Here is a tiny trained network, its code and every weight. The questions are about switching its units off for an input and a class, where a switched-off unit gives its printed mean instead of its output.

import numpy as np


def w(rows, s, z=0):
    codes = np.array(rows[::2]) - 128.0
    scale = np.full(codes.shape[1], s)
    scale[-1] = z or s
    return codes * scale


def norm(h):
    return h / np.sqrt((h * h).mean(-1, keepdims=True) + 1e-5)


def f(y):
    return y / 2 * (1 + np.tanh(0.7978845608 * (y + 0.044715 * y**3)))


def log_softmax(a):
    a = a - a.max(-1, keepdims=True)
    return a - np.log(np.exp(a).sum(-1, keepdims=True))


def net(x, mask):
    res = np.array(x, float).reshape(1, 3) / 4 @ E
    u = 0
    for l in range(2):
        y = f(norm(res) @ A[l][:, :-1].T + A[l][:, -1])
        res = res + np.where(mask[u : u + 6], y, B[l][:, -1]) @ B[l][:, :-1]
        u += 6
    return log_softmax(norm(res)[-1] @ U[:, :-1].T + U[:, -1])


A, B = {}, {}
E = w([
[49,157,236,123,23,98,128,231,91,32],'x0',
[64,180,151,177,193,108,183,64,110,119],'x1',
[81,137,3,139,33,110,99,41,148,36],'x2',
],0.0066)
A[0] = w([
[106,30,116,70,96,164,105,155,130,139,4],'L0N0',
[49,168,120,86,149,171,107,147,136,151,33],'L0N1',
[72,90,87,160,123,151,132,255,99,63,88],'L0N2',
[74,131,144,197,158,78,148,84,129,139,140],'L0N3',
[205,151,222,190,167,148,103,156,131,116,55],'L0N4',
[245,128,143,123,90,165,88,107,151,95,214],'L0N5',
],0.0088,0.0036)
B[0] = w([
[100,80,239,138,4,9,85,75,162,136,169],'L0N0',
[162,198,233,181,87,95,107,24,135,167,107],'L0N1',
[145,118,45,95,155,162,169,132,135,168,242],'L0N2',
[150,58,193,43,109,33,176,98,46,118,231],'L0N3',
[146,254,126,105,77,142,38,113,144,86,243],'L0N4',
[132,122,165,81,161,61,180,108,59,121,255],'L0N5',
],0.0089,0.0043)
A[1] = w([
[48,163,208,120,72,192,219,225,121,40,31],'L1N0',
[84,139,17,148,42,75,150,49,127,25,5],'L1N1',
[141,16,137,144,14,174,38,254,126,80,135],'L1N2',
[115,155,140,226,68,102,146,205,150,76,40],'L1N3',
[32,159,174,163,141,171,196,143,78,80,14],'L1N4',
[111,128,90,22,175,108,223,163,92,83,167],'L1N5',
],0.006,0.003)
B[1] = w([
[149,75,76,154,179,131,114,92,162,108,199],'L1N0',
[173,161,227,144,182,163,105,169,139,132,244],'L1N1',
[121,129,132,141,195,130,174,65,98,152,181],'L1N2',
[165,73,97,152,140,131,48,106,190,213,129],'L1N3',
[195,73,135,86,168,120,150,43,114,248,143],'L1N4',
[89,148,51,121,78,139,113,161,134,144,254],'L1N5',
],0.014,0.006)
U = w([
[167,214,210,144,223,174,86,132,139,106,232],'0',
[141,55,3,118,226,176,160,87,151,171,140],'1',
[130,86,163,75,150,40,194,85,56,108,195],'2',
[83,234,76,104,23,126,110,170,95,91,153],'3',
[83,98,156,203,103,138,113,142,179,143,45],'4',
[91,90,137,186,99,133,124,128,185,139,29],'5',
[96,121,124,207,141,91,140,163,194,111,3],'6',
[110,87,139,199,76,147,149,143,168,129,25],'7',
],0.013,0.0051)

Each question gives the input, the list of numbers given to net, and the class t.
The units are the neurons (one row each of A and B). Each row of codes is followed by its name. A weight is (code - 128) times the scale printed after its matrix; where a second scale follows, it is the last column's (A, B and U).
mask holds one flag per neuron, layer by layer. A switched-off neuron (its flag False) gives its mean, the last column of its row in B, instead of its output. The means were averaged over made-up inputs and are rounded, as every weight is.
A unit's drop is (log p(t) with every unit on - log p(t) with that unit switched off) / (log p(t) with every unit on - log p(t) with every unit switched off).
The circuit of an input: a set's keep is (log p(t) with only the set's units on - log p(t) with every unit switched off) / (log p(t) with every unit on - log p(t) with every unit switched off). Starting from all 12 units, units are removed one at a time, each time the one whose removal leaves the highest keep (on an exact tie, the one counted first), for as long as the keep stays at least 0.8.
units of the circuit, in order: the units of the circuit, biggest drop first
most important unit: the unit with the biggest drop
top k neurons: the k neurons with the biggest drops, biggest first
k most important neurons of layer l: the k neurons of layer l with the biggest drops, biggest first
drop when u is switched off: that unit's drop, to one decimal
input [-5,7,3], class 2: top 3 neurons => L0N3; L0N2; L1N0
input [-4,5,0], class 2: units of the circuit, in order => L0N3
input [0,6,8], class 0: top 2 neurons => L1N1; L0N5
input [-8,-4,-8], class 0: units of the circuit, in order => L0N2; L0N4
input [3,-8,-5], class 2: units of the circuit, in order => L1N2; L0N0
input [-3,-2,-3], class 3: top 4 neurons => L1N1; L0N5; L1N0; L1N2
input [4,-8,-4], class 2: top 3 neurons => L0N0; L1N2; L1N1
input [7,-2,-6], class 1: top 3 neurons => L1N0; L1N1; L0N2
input [-4,-7,-6], class 2: top 3 neurons => L1N1; L0N5; L0N0
input [2,3,2], class 3: top 2 neurons => L0N3; L1N5
input [-3,5,-3], class 2: top 3 neurons => L0N3; L0N2; L1N1
input [2,-4,4], class 0: 2 most important neurons of layer 0 => L0N3; L0N0
input [3,-8,2], class 2: top 2 neurons => L0N0; L1N2
input [-1,5,8], class 0: units of the circuit, in order => L1N1
input [-7,-2,7], class 0: top 2 neurons => L1N1; L0N2
input [5,-6,5], class 2: 2 most important neurons of layer 1 => L1N2; L1N1
input [2,0,0], class 3: top 2 neurons => L0N2; L1N0
input [-8,7,8], class 0: 3 most important neurons of layer 1 => L1N1; L1N0; L1N4
input [2,-8,8], class 0: top 2 neurons => L1N1; L0N3
input [-2,1,2], class 3: most important unit => L1N5
input [3,-5,-4], class 2: 3 most important neurons of layer 1 => L1N1; L1N2; L1N5
input [8,7,3], class 1: drop when L1N0 is switched off => 0.2
input [-5,-8,5], class 2: drop when L0N0 is switched off => 0.3
